Read these off the table that follows.
1) Read off the 4th entry in reading order.
2) Read off the entry directly below -15.
3) Read off the bottom entry of the column that holds the smallest entry.
4) Read off the bottom-left entry.
5) Read off the smallest entry.
6) Read off the first entry in reading order.
7) Read off the entry just left of -48.
8) Read off the last entry of the smallest entry's row.
[[-10 -23 -48  34 -19  27 -23 -19]
 [-43  31 -19   7  -7 -20 -36 -15]
 [ 28 -32 -29 -25 -22 -26  34 -16]]
1) 34
2) -16
3) -29
4) 28
5) -48
6) -10
7) -23
8) -19

[1 7 7 3 7 6 6 5 5 6 1 7 1]
The 3rd entry from the left is 7
The 1st entry: 1
The 2nd entry from the right -> 7
Which number is the second entry from the left?
A: 7

-58 11 21 -5 31 46
Read off the third smallest entry.
11
The third entry from the right -> -5
Read off the fifth entry.
31

Questions about the matrix below. Counting starts at 0.
1) Give the entry just left of the largest entry.
2) Give the entry just left of the smallest entry.
3) Give the entry at row 0, column 1.
4) Give the entry in the bottom-right corner.
5) Give the top-right entry.
6) Give the entry just left of 5809.
7) Give the entry directly above 4468.
8) Give the entry directly above the smallest entry.
[[5236 5902 4613 6285 6578 5056 8011 5968 6635 5131 5908]
 [4648 4724 5342 7454 5393 5035 6271 4527 6923 7301 4362]
 [6555 7467 4119 4898 9012 5777 4686 6784 5674 4349 6608]
 [6018 5380 5568 4854 7861 6989 4952 5731 6697 4783 4344]
 [8554 6355 5911 5690 5821 3103 4209 8034 6533 6204 5106]
 [6437 6206 5809 6937 6560 4745 6433 6364 5655 4283 3732]
 [6350 6957 5091 4012 6655 5655 4560 6262 6089 4613 5761]
 [9075 7774 6077 4032 5142 5426 4468 9238 5697 5868 6960]
 [4279 5024 5602 6862 7179 6263 6867 5884 4315 5340 6751]
 [5003 5832 4823 6487 6558 4696 5991 4086 4989 4897 9266]]
1) 4897
2) 5821
3) 5902
4) 9266
5) 5908
6) 6206
7) 4560
8) 6989
